Where the symbols take the points:
w987 ω w431
w987 χ w21
w987 α w874
w987 σ w16
w21 ω w16
w21 χ w579
w21 α w139
w21 σ w622
w171 ω w184
w171 χ w402
w171 α w209
w171 σ w438
w402 ω w438
w402 χ w290
w402 α w602
w402 σ w417
w839 ω w71
w839 χ w263
w839 α w184
w839 σ w50
w28 ω w305
w28 χ w848
w28 α w24
w28 σ w442
w459 ω w685
w459 χ w511
w459 α w477
w459 σ w874
w296 ω w421
w296 χ w278
w296 α w181
w296 σ w224
w300 ω w4
w300 χ w356
w300 α w419
w300 σ w575
w22 ω w646
w22 χ w137
w22 α w442
w22 σ w83
w635 ω w334
w635 χ w913
w635 α w803
w635 σ w24
w220 ω w338
w220 χ w327
w220 α w769
w220 σ w466
w328 ω w282
w328 χ w849
w328 α w932
w328 σ w181
w126 ω w979
w126 χ w418
w126 α w882
w126 σ w353
w611 ω w640
w611 χ w780
w611 α w161
w611 σ w901
w16 ω w548
w16 χ w622
w16 α w21
w16 σ w989
w184 ω w839
w184 χ w438
w184 α w171
w184 σ w263
w729 ω w777
w729 χ w358
w729 α w804
w729 σ w425
w394 ω w289
w394 χ w836
w394 α w986
w394 σ w413
w289 ω w932
w289 χ w413
w289 α w394
w289 σ w596
w910 ω w570
w910 χ w510
w910 α w170
w910 σ w926
w263 ω w50
w263 χ w769
w263 α w438
w263 σ w220
w436 ω w290
w436 χ w338
w436 α w50
w436 σ w11
w327 ω w466
w327 χ w623
w327 α w653
w327 σ w274
w224 ω w360
w224 χ w60
w224 α w278
w224 σ w758
w24 ω w28
w24 χ w809
w24 α w913
w24 σ w848
w936 ω w172
w936 χ w305
w936 α w930
w936 σ w615
w272 ω w953
w272 χ w821
w272 α w466
w272 σ w894
w889 ω w157
w889 χ w409
w889 α w81
w889 σ w18
w891 ω w653
w891 χ w953
w891 α w11
w891 σ w767
w241 ω w558
w241 χ w240
w241 α w70
w241 σ w161
w673 ω w992
w673 χ w184
w673 α w989
w673 σ w839
w293 ω w692
w293 χ w600
w293 α w646
w293 σ w986
w790 ω w571
w790 χ w110
w790 α w901
w790 σ w477
w763 ω w814
w763 χ w459
w763 α w571
w763 σ w685
w334 ω w930
w334 χ w24
w334 α w635
w334 σ w28
w588 ω w822
w588 χ w4
w588 α w523
w588 σ w170
w425 ω w523
w425 χ w419
w425 α w358
w425 σ w300
w996 ω w110
w996 χ w251
w996 α w814
w996 σ w965
w930 ω w936
w930 χ w28
w930 α w334
w930 σ w305
w170 ω w910
w170 χ w133
w170 α w4
w170 σ w510
w989 ω w673
w989 χ w171
w989 α w622
w989 σ w184
w403 ω w301
w403 χ w729
w403 α w18
w403 σ w777
w510 ω w926
w510 χ w803
w510 α w133
w510 σ w635
w596 ω w849
w596 χ w230
w596 α w413
w596 σ w429
w932 ω w328
w932 χ w596
w932 α w289
w932 σ w849
w821 ω w894
w821 χ w978
w821 α w274
w821 σ w897
w804 ω w729
w804 χ w180
w804 α w748
w804 σ w358
w780 ω w901
w780 χ w814
w780 α w518
w780 σ w996
w984 ω w137
w984 χ w394
w984 α w692
w984 σ w289
w570 ω w356
w570 χ w926
w570 α w910
w570 σ w310
w494 ω w448
w494 χ w403
w494 α w157
w494 σ w301
w769 ω w220
w769 χ w653
w769 α w417
w769 σ w327
w600 ω w986
w600 χ w328
w600 α w83
w600 σ w282
w814 ω w996
w814 χ w685
w814 α w763
w814 σ w251
w311 ω w81
w311 χ w448
w311 α w897
w311 σ w317
w418 ω w353
w418 χ w611
w418 α w558
w418 σ w640
w317 ω w409
w317 χ w440
w317 α w448
w317 σ w748
w558 ω w418
w558 χ w161
w558 α w241
w558 σ w611
w14 ω w978
w14 χ w889
w14 α w852
w14 σ w157
w110 ω w477
w110 χ w965
w110 α w996
w110 σ w469
w897 ω w311
w897 χ w494
w897 α w978
w897 σ w448
w413 ω w596
w413 χ w421
w413 α w836
w413 σ w230
w579 ω w622
w579 χ w966
w579 α w705
w579 σ w209
w901 ω w790
w901 χ w996
w901 α w780
w901 σ w110
w803 ω w635
w803 χ w172
w803 α w445
w803 σ w913
w979 ω w70
w979 χ w353
w979 α w126
w979 σ w74
w953 ω w767
w953 χ w894
w953 α w272
w953 σ w41
w622 ω w989
w622 χ w209
w622 α w579
w622 σ w171
w338 ω w11
w338 χ w466
w338 α w220
w338 σ w272
w321 ω w637
w321 χ w548
w321 α w431
w321 σ w182
w41 ω w852
w41 χ w311
w41 α w894
w41 σ w81
w182 ω w705
w182 χ w673
w182 α w548
w182 σ w992
w74 ω w240
w74 χ w302
w74 α w353
w74 σ w565
w421 ω w230
w421 χ w224
w421 α w296
w421 σ w360
w992 ω w966
w992 χ w839
w992 α w673
w992 σ w71
w278 ω w224
w278 χ w183
w278 α w675
w278 σ w60
w137 ω w83
w137 χ w289
w137 α w984
w137 σ w932
w310 ω w457
w310 χ w334
w310 α w926
w310 σ w930
w836 ω w413
w836 χ w296
w836 α w282
w836 σ w421
w240 ω w161
w240 χ w565
w240 α w74
w240 σ w518
w11 ω w891
w11 χ w272
w11 α w338
w11 σ w953
w209 ω w171
w209 χ w602
w209 α w966
w209 σ w402
w849 ω w181
w849 χ w429
w849 α w596
w849 σ w675
w417 ω w769
w417 χ w891
w417 α w290
w417 σ w653
w71 ω w602
w71 χ w50
w71 α w839
w71 σ w436
w282 ω w836
w282 χ w181
w282 α w328
w282 σ w296
w575 ω w133
w575 χ w457
w575 α w356
w575 σ w445
w548 ω w182
w548 χ w989
w548 α w16
w548 σ w673
w882 ω w126
w882 χ w558
w882 α w758
w882 σ w418
w758 ω w882
w758 χ w241
w758 α w60
w758 σ w558
w653 ω w327
w653 χ w767
w653 α w891
w653 σ w623
w748 ω w804
w748 χ w727
w748 α w440
w748 σ w180
w50 ω w436
w50 χ w220
w50 α w263
w50 σ w338
w230 ω w429
w230 χ w360
w230 α w421
w230 σ w489
w475 ω w727
w475 χ w523
w475 α w777
w475 σ w588
w692 ω w984
w692 χ w986
w692 α w293
w692 σ w394
w571 ω w763
w571 χ w477
w571 α w790
w571 σ w459
w172 ω w913
w172 χ w615
w172 α w936
w172 σ w205
w360 ω w489
w360 χ w758
w360 α w224
w360 σ w882
w965 ω w469
w965 χ w431
w965 α w251
w965 σ w321
w675 ω w278
w675 χ w270
w675 α w429
w675 σ w183
w913 ω w24
w913 χ w205
w913 α w172
w913 σ w809
w986 ω w394
w986 χ w282
w986 α w600
w986 σ w836
w637 ω w139
w637 χ w182
w637 α w321
w637 σ w705
w565 ω w518
w565 χ w571
w565 α w302
w565 σ w763
w133 ω w510
w133 χ w445
w133 α w575
w133 σ w803
w431 ω w321
w431 χ w16
w431 α w987
w431 σ w548
w70 ω w241
w70 χ w74
w70 α w979
w70 σ w240
w615 ω w205
w615 χ w22
w615 α w305
w615 σ w646
w18 ω w403
w18 χ w804
w18 α w409
w18 σ w729
w848 ω w442
w848 χ w692
w848 α w809
w848 σ w984
w83 ω w600
w83 χ w932
w83 α w137
w83 σ w328
w685 ω w251
w685 χ w874
w685 α w459
w685 σ w987
w356 ω w575
w356 χ w310
w356 α w570
w356 σ w457
w180 ω w358
w180 χ w822
w180 α w727
w180 σ w147
w852 ω w14
w852 χ w81
w852 α w41
w852 σ w889
w353 ω w74
w353 χ w640
w353 α w418
w353 σ w302
w161 ω w611
w161 χ w518
w161 α w240
w161 σ w780
w409 ω w18
w409 χ w748
w409 α w317
w409 σ w804
w477 ω w459
w477 χ w469
w477 α w110
w477 σ w511
w429 ω w675
w429 χ w489
w429 α w230
w429 σ w270
w966 ω w209
w966 χ w71
w966 α w992
w966 σ w602
w438 ω w263
w438 χ w417
w438 α w402
w438 σ w769
w301 ω w440
w301 χ w777
w301 α w403
w301 σ w475
w139 ω w21
w139 χ w705
w139 α w637
w139 σ w579
w274 ω w821
w274 χ w14
w274 α w623
w274 σ w978
w767 ω w623
w767 χ w41
w767 α w953
w767 σ w852
w290 ω w417
w290 χ w11
w290 α w436
w290 σ w891
w926 ω w310
w926 χ w635
w926 α w510
w926 σ w334
w419 ω w300
w419 χ w570
w419 α w147
w419 σ w356
w894 ω w41
w894 χ w897
w894 α w821
w894 σ w311
w874 ω w987
w874 χ w139
w874 α w511
w874 σ w21
w623 ω w274
w623 χ w852
w623 α w767
w623 σ w14
w183 ω w60
w183 χ w979
w183 α w270
w183 σ w70
w809 ω w848
w809 χ w293
w809 α w205
w809 σ w692
w602 ω w402
w602 χ w436
w602 α w71
w602 σ w290
w518 ω w780
w518 χ w763
w518 α w565
w518 σ w814
w523 ω w588
w523 χ w300
w523 α w425
w523 σ w4
w358 ω w425
w358 χ w147
w358 α w180
w358 σ w419
w181 ω w296
w181 χ w675
w181 α w849
w181 σ w278
w445 ω w803
w445 χ w936
w445 α w457
w445 σ w172
w978 ω w897
w978 χ w157
w978 α w14
w978 σ w494
w4 ω w170
w4 χ w575
w4 α w300
w4 σ w133
w302 ω w565
w302 χ w790
w302 α w640
w302 σ w571
w466 ω w272
w466 χ w274
w466 α w327
w466 σ w821
w60 ω w758
w60 χ w70
w60 α w183
w60 σ w241
w489 ω w270
w489 χ w882
w489 α w360
w489 σ w126
w442 ω w22
w442 χ w984
w442 α w848
w442 σ w137
w305 ω w615
w305 χ w442
w305 α w28
w305 σ w22
w251 ω w965
w251 χ w987
w251 α w685
w251 σ w431
w640 ω w302
w640 χ w901
w640 α w611
w640 σ w790
w440 ω w748
w440 χ w475
w440 α w301
w440 σ w727
w777 ω w475
w777 χ w425
w777 α w729
w777 σ w523
w81 ω w889
w81 χ w317
w81 α w311
w81 σ w409
w705 ω w579
w705 χ w992
w705 α w182
w705 σ w966
w727 ω w180
w727 χ w588
w727 α w475
w727 σ w822
w448 ω w317
w448 χ w301
w448 α w494
w448 σ w440
w205 ω w809
w205 χ w646
w205 α w615
w205 σ w293
w147 ω w419
w147 χ w910
w147 α w822
w147 σ w570
w457 ω w445
w457 χ w930
w457 α w310
w457 σ w936
w822 ω w147
w822 χ w170
w822 α w588
w822 σ w910
w270 ω w183
w270 χ w126
w270 α w489
w270 σ w979
w511 ω w874
w511 χ w637
w511 α w469
w511 σ w139
w646 ω w293
w646 χ w83
w646 α w22
w646 σ w600
w469 ω w511
w469 χ w321
w469 α w965
w469 σ w637
w157 ω w494
w157 χ w18
w157 α w889
w157 σ w403

In the rows, 47 means zero.

The rows follow the links: the fewer symbols apart two points are, the more alike their rows tend to be.

Some points and rows for them; each showing differs a little:
w653: 71 59 35 24 59 43 38 7 14 65 44 52 35 46 51 3 24 59 29 49 47 44 43 50 46 61 52 59 54 45 40 92 54 24 35 36 30 55 33 31 51 62
w301: 55 64 60 46 58 22 47 26 34 33 22 41 63 63 74 11 38 61 55 56 57 14 30 61 50 64 64 83 58 38 68 64 59 39 38 52 38 18 31 33 26 46
w321: 36 39 60 28 33 77 37 41 42 60 57 57 34 16 21 45 45 39 50 42 30 97 35 45 44 35 41 22 64 46 17 60 42 47 25 33 23 74 36 48 62 66
w748: 52 64 63 48 58 22 46 29 37 29 22 41 64 64 75 14 40 60 58 56 58 13 30 62 50 64 63 82 58 38 69 62 61 42 40 52 39 16 32 34 25 46
w360: 35 37 18 61 37 49 62 82 70 67 70 40 49 50 34 89 56 40 33 39 33 55 63 29 58 21 46 46 37 60 48 11 21 53 67 58 61 55 54 52 47 21
w986: 50 38 27 69 51 42 58 74 66 44 59 43 47 64 50 86 63 41 41 44 60 27 76 38 45 48 37 35 18 57 60 15 44 57 79 57 83 47 77 63 54 30
w966: 56 45 50 22 46 69 33 20 25 62 53 60 26 23 29 24 35 46 39 44 39 81 42 47 40 50 39 27 57 45 19 83 52 35 28 29 26 76 40 43 65 73
w475: 51 62 69 52 58 23 46 34 41 22 19 42 67 65 75 19 43 59 63 58 61 12 30 64 48 65 62 78 56 36 70 56 63 47 41 54 44 15 37 38 26 47
w409: 58 65 56 42 59 23 46 24 31 38 26 42 60 62 73 8 34 62 51 56 55 16 31 59 50 62 64 84 58 39 66 69 59 36 38 51 36 21 29 30 27 48
w727: 50 61 70 54 57 23 47 35 42 21 20 41 67 65 76 21 45 59 64 58 61 11 31 64 48 65 61 76 55 36 71 54 63 48 41 53 45 13 38 40 26 47
w302: 21 36 45 46 25 66 53 74 66 66 66 45 49 27 21 75 53 37 46 39 18 87 39 36 58 12 47 40 61 53 31 23 21 54 39 49 33 62 34 48 47 37
w305: 52 42 53 70 56 39 49 63 62 18 40 45 53 67 62 72 65 44 59 51 74 17 66 52 37 66 38 34 22 47 66 23 63 62 71 55 84 34 80 66 50 42
w882: 29 37 24 57 31 54 61 82 70 69 71 40 50 42 29 86 55 38 36 39 25 65 55 30 60 14 48 47 46 58 44 13 17 53 58 57 52 57 45 50 45 24
w272: 71 61 36 26 60 39 40 8 15 64 41 51 38 48 55 2 23 61 31 50 47 39 42 49 46 61 54 65 55 45 43 90 54 23 36 38 30 50 31 29 47 59
w263: 66 52 41 20 54 58 34 11 17 66 49 58 26 34 39 12 28 52 33 46 44 64 45 47 41 58 43 40 54 46 27 92 55 27 32 30 29 68 38 37 61 70
w440: 54 64 62 47 58 23 46 28 36 31 22 41 64 64 75 12 38 61 56 57 57 13 30 62 49 63 63 82 57 38 68 62 60 40 39 52 39 18 31 34 26 47
w230: 40 37 16 64 41 46 62 81 69 63 69 41 49 55 39 90 58 40 33 41 40 46 69 30 55 27 43 43 30 60 53 11 25 53 72 58 68 53 61 55 49 22
w22: 52 41 40 71 55 40 54 67 64 27 47 45 49 67 57 79 65 42 51 48 70 22 73 46 40 59 37 33 18 52 63 20 56 60 76 55 86 41 82 66 53 37
w839: 61 49 46 20 49 64 33 15 21 64 52 59 26 28 34 18 32 49 36 45 41 74 44 47 40 55 41 31 56 46 22 87 53 32 30 30 26 73 39 41 65 73
w979: 27 37 26 54 30 55 60 82 70 70 70 41 50 41 28 84 55 38 38 38 24 69 52 30 60 13 48 46 49 58 42 13 18 53 55 56 48 57 44 49 45 24
w763: 22 37 54 40 26 72 47 65 60 62 63 50 44 19 19 66 51 37 50 40 20 95 34 39 54 18 46 32 65 48 24 34 27 54 31 43 26 66 33 49 51 48
w184: 59 47 47 21 49 66 33 16 21 63 52 59 25 27 33 20 33 48 37 45 40 75 43 47 40 53 40 30 56 45 21 86 54 33 29 29 28 73 38 41 65 73
w209: 57 46 49 21 47 68 32 19 24 63 53 60 24 24 31 23 34 46 39 45 40 78 42 47 40 51 39 28 56 46 20 84 52 34 29 29 27 74 39 43 65 72
w317: 58 64 54 42 59 23 46 23 30 40 26 43 60 62 72 7 32 62 49 56 54 16 32 59 51 62 64 82 58 39 64 70 58 35 38 50 35 22 29 31 28 48
w438: 65 51 42 21 53 59 34 11 16 66 50 57 26 32 38 13 29 52 32 46 43 66 44 47 41 57 42 38 54 46 26 91 54 29 31 30 27 70 39 38 62 70
w421: 42 38 16 65 42 46 62 81 68 62 69 40 48 57 39 90 58 40 33 40 41 45 71 30 54 29 42 43 29 60 53 11 27 53 73 58 70 53 63 56 50 23
w926: 47 50 74 67 57 33 47 53 58 5 24 45 63 67 71 51 62 49 72 56 76 13 48 63 38 71 47 49 36 39 70 34 70 62 58 55 69 20 65 58 39 49
w24: 51 44 57 71 56 37 50 62 62 15 36 45 55 67 64 69 65 44 62 52 75 17 64 54 37 67 38 36 24 46 66 26 65 63 70 54 82 32 78 65 50 44
w575: 47 52 75 65 56 31 46 50 56 5 22 44 64 67 73 46 60 50 72 57 73 11 44 64 40 71 49 53 39 38 70 37 70 60 54 54 65 18 61 55 36 48
w41: 67 64 40 31 61 30 43 12 19 57 35 46 45 55 63 1 25 63 35 53 49 28 38 53 50 61 59 75 56 44 53 85 55 25 36 43 31 39 28 27 38 54
w311: 64 65 46 36 60 26 45 16 23 51 30 44 52 59 68 2 28 63 42 54 51 21 34 55 51 62 62 81 58 42 59 79 55 29 36 47 33 31 27 27 33 50
w849: 45 38 16 66 45 45 61 79 68 58 67 40 48 59 41 90 59 40 34 41 46 40 72 31 52 34 41 40 25 60 56 12 30 54 75 58 75 51 68 57 51 23
w848: 52 42 45 71 56 39 53 66 63 24 45 45 51 67 59 77 65 43 54 49 71 19 72 49 39 61 37 33 19 50 65 21 59 61 74 55 85 38 81 66 53 39
w596: 45 38 18 67 46 44 61 78 68 56 66 41 48 59 43 90 59 41 34 41 47 38 73 33 51 35 40 40 24 59 56 12 32 54 76 59 75 51 69 58 52 24
w459: 25 37 58 35 28 75 43 58 54 60 60 53 41 16 18 58 50 37 51 40 23 98 33 42 50 23 43 28 67 48 20 42 32 53 28 40 24 69 33 48 54 55
w523: 49 60 74 57 56 25 46 39 47 14 18 42 68 65 76 26 49 56 69 58 66 10 33 65 45 67 59 71 51 35 71 50 67 51 44 55 50 13 44 44 28 47
w836: 48 38 19 67 47 43 61 77 67 54 64 41 48 61 44 89 60 41 36 42 51 35 75 34 50 38 40 39 22 60 57 13 35 55 77 58 78 50 71 60 52 25
w270: 33 37 19 59 35 51 62 83 70 69 71 41 51 48 32 89 55 39 35 39 30 58 60 29 58 19 45 46 40 60 47 11 20 53 64 58 57 55 52 52 47 22
w334: 49 46 66 69 57 36 48 58 59 9 30 45 57 67 67 61 65 46 68 55 76 14 57 59 37 69 42 40 28 42 68 29 68 63 64 55 77 27 73 63 45 46
w171: 58 47 49 21 48 67 33 18 23 64 52 59 25 26 32 20 34 47 37 44 41 77 43 46 40 51 40 29 56 45 21 85 53 34 29 29 26 74 39 43 65 73
w448: 59 66 52 41 60 23 46 22 29 41 27 43 59 62 71 6 32 63 47 55 54 17 32 58 52 62 64 84 58 39 64 72 57 34 38 50 35 22 28 30 29 47
w852: 67 64 41 32 61 29 43 13 19 56 34 46 47 57 63 2 25 63 36 53 49 26 37 53 50 61 60 77 57 43 54 84 54 26 36 44 31 37 28 27 37 53
w565: 21 36 45 44 26 68 53 73 66 66 66 46 49 25 21 73 53 36 47 39 19 89 39 35 58 12 48 39 62 52 30 25 21 55 38 49 31 63 34 48 47 39
w413: 46 38 18 67 46 44 61 78 68 55 65 42 47 61 44 89 60 41 35 42 50 37 74 33 51 36 40 39 23 59 56 12 34 55 76 58 77 51 70 59 52 25
w489: 34 37 18 60 36 50 62 82 70 67 70 40 50 49 33 88 56 39 33 39 31 56 62 29 58 19 46 46 39 60 47 10 20 53 64 58 60 54 52 52 46 22
w241: 26 36 29 53 29 58 59 81 70 70 71 41 51 38 27 83 54 38 39 38 22 72 50 31 60 12 48 45 52 57 40 15 17 54 52 55 45 58 41 49 45 26
w640: 21 36 43 46 26 65 55 76 67 67 67 46 49 27 22 76 53 37 45 38 19 85 40 35 59 12 48 41 61 53 32 23 20 56 41 50 34 61 35 48 46 35
w224: 36 37 17 61 38 48 63 82 71 66 71 40 49 51 35 89 57 40 34 40 34 52 65 29 57 21 45 45 36 61 50 11 21 53 67 58 63 54 56 52 48 21

Each walk starts at a row. The symbols on each line, taken left to right, move it on to the next point.
Answer with the point's row; about right is enough.
---
48 42 55 23 41 74 33 28 30 61 54 59 27 19 25 32 39 43 44 43 36 88 39 47 41 46 39 23 60 45 16 75 50 41 27 30 24 76 38 46 65 71
α χ χ σ 67 53 41 21 54 56 34 10 16 66 49 57 27 35 40 11 28 53 32 47 44 62 45 47 42 58 44 41 53 46 29 91 54 27 32 31 27 67 37 37 61 69
ω σ ω 71 57 35 23 59 44 39 8 13 66 45 54 32 44 50 3 24 58 29 48 47 45 44 49 45 61 51 57 54 45 39 92 55 23 34 35 30 56 34 31 52 63
---
40 41 59 26 36 76 35 36 37 59 56 58 31 16 22 40 42 40 47 43 32 94 36 46 42 39 39 21 62 45 16 66 45 45 26 32 23 75 38 48 63 69
ω χ α ω 50 43 55 24 42 73 33 27 30 61 54 60 27 20 26 30 38 43 43 44 37 87 40 46 40 46 39 23 60 45 17 76 49 39 26 29 25 76 39 46 65 71
α χ σ α 62 49 45 21 50 63 34 14 20 65 51 59 26 29 35 17 31 49 35 45 42 72 44 47 40 55 41 33 55 46 23 88 53 31 30 29 27 72 39 40 63 72
---
23 37 37 49 27 62 56 78 68 68 69 44 49 31 23 79 54 37 43 39 20 81 44 32 59 10 49 43 58 55 36 19 18 55 45 52 37 59 36 48 45 32
χ σ ω 22 35 55 39 25 73 46 63 59 63 62 50 44 18 19 64 52 37 51 40 20 95 34 40 54 18 45 31 66 50 23 36 28 54 31 43 25 67 32 48 52 49
χ ω 27 37 60 33 29 76 41 53 53 59 60 54 39 16 19 56 49 37 52 40 24 98 33 43 49 25 43 26 66 46 19 47 35 53 27 38 23 70 34 49 56 58
---
30 36 22 57 33 54 62 82 70 70 71 40 51 44 30 87 55 39 36 38 26 63 57 30 60 16 47 46 45 59 45 12 18 54 59 57 52 56 47 51 46 23
ω ω χ α 24 37 30 53 28 59 59 81 70 69 70 42 50 36 26 83 54 37 40 38 21 75 48 31 60 11 47 45 52 57 39 15 16 55 50 54 43 58 40 49 45 27
α σ 21 36 38 49 26 63 55 77 68 68 68 44 49 30 23 78 54 38 44 39 19 83 42 33 59 12 48 41 58 54 34 19 19 56 43 52 35 60 36 48 45 33
---
51 43 55 71 56 37 50 62 62 17 38 45 53 67 64 71 66 44 61 51 74 17 65 54 37 66 38 35 22 46 65 25 63 63 71 55 82 33 79 66 51 44
α σ α χ 52 40 37 71 54 41 54 69 64 31 51 45 49 66 55 82 64 42 49 47 67 23 74 44 40 57 36 34 18 53 62 19 53 60 76 55 85 42 81 65 55 36
χ α ω 52 39 27 69 52 41 57 73 67 41 57 43 47 64 51 86 62 41 43 45 61 27 76 40 44 48 37 35 19 56 60 16 46 57 78 57 84 46 79 63 54 31
---
21 36 41 47 26 65 55 76 67 67 68 44 49 29 22 76 53 37 45 38 19 84 41 34 60 12 48 41 59 54 33 21 19 55 42 51 35 61 35 48 46 35
ω σ χ 24 36 57 37 27 74 45 61 57 61 62 51 43 18 18 61 50 37 51 40 22 97 33 40 52 20 45 30 67 48 22 39 30 54 29 42 25 68 33 49 53 52
χ σ σ ω 47 42 57 24 40 74 34 29 32 61 55 60 29 18 24 33 40 42 45 43 35 90 38 46 41 44 38 22 61 44 16 73 48 41 26 30 24 76 39 46 64 73
---
47 53 77 65 57 31 46 49 54 6 22 44 65 66 73 44 59 51 73 57 73 11 42 65 40 70 50 55 41 37 71 38 70 61 53 55 64 17 59 55 35 48
ω σ α χ 49 46 64 70 56 35 48 58 60 10 32 45 58 67 66 63 65 46 67 53 76 15 58 58 37 70 41 39 28 43 68 28 68 63 65 54 78 26 75 64 46 46
ω σ σ 52 40 39 71 55 40 55 68 64 30 49 44 49 67 56 80 64 42 50 47 69 22 74 46 40 58 37 33 18 52 63 20 54 60 77 56 85 42 81 66 54 36
---
66 64 42 33 60 29 44 13 21 54 33 46 49 57 65 1 26 63 37 53 49 25 37 54 50 62 60 79 57 43 55 83 54 27 37 44 31 35 28 27 36 52
α α α 68 63 39 30 61 32 42 11 18 58 37 47 45 54 62 1 24 62 34 52 49 28 39 53 49 62 59 75 56 44 52 86 55 25 36 43 31 40 29 27 39 54
χ σ α 61 65 51 40 60 25 45 20 28 43 27 43 57 62 71 5 31 63 46 55 53 18 33 58 51 62 64 83 58 40 63 74 57 33 37 49 34 24 27 28 29 49
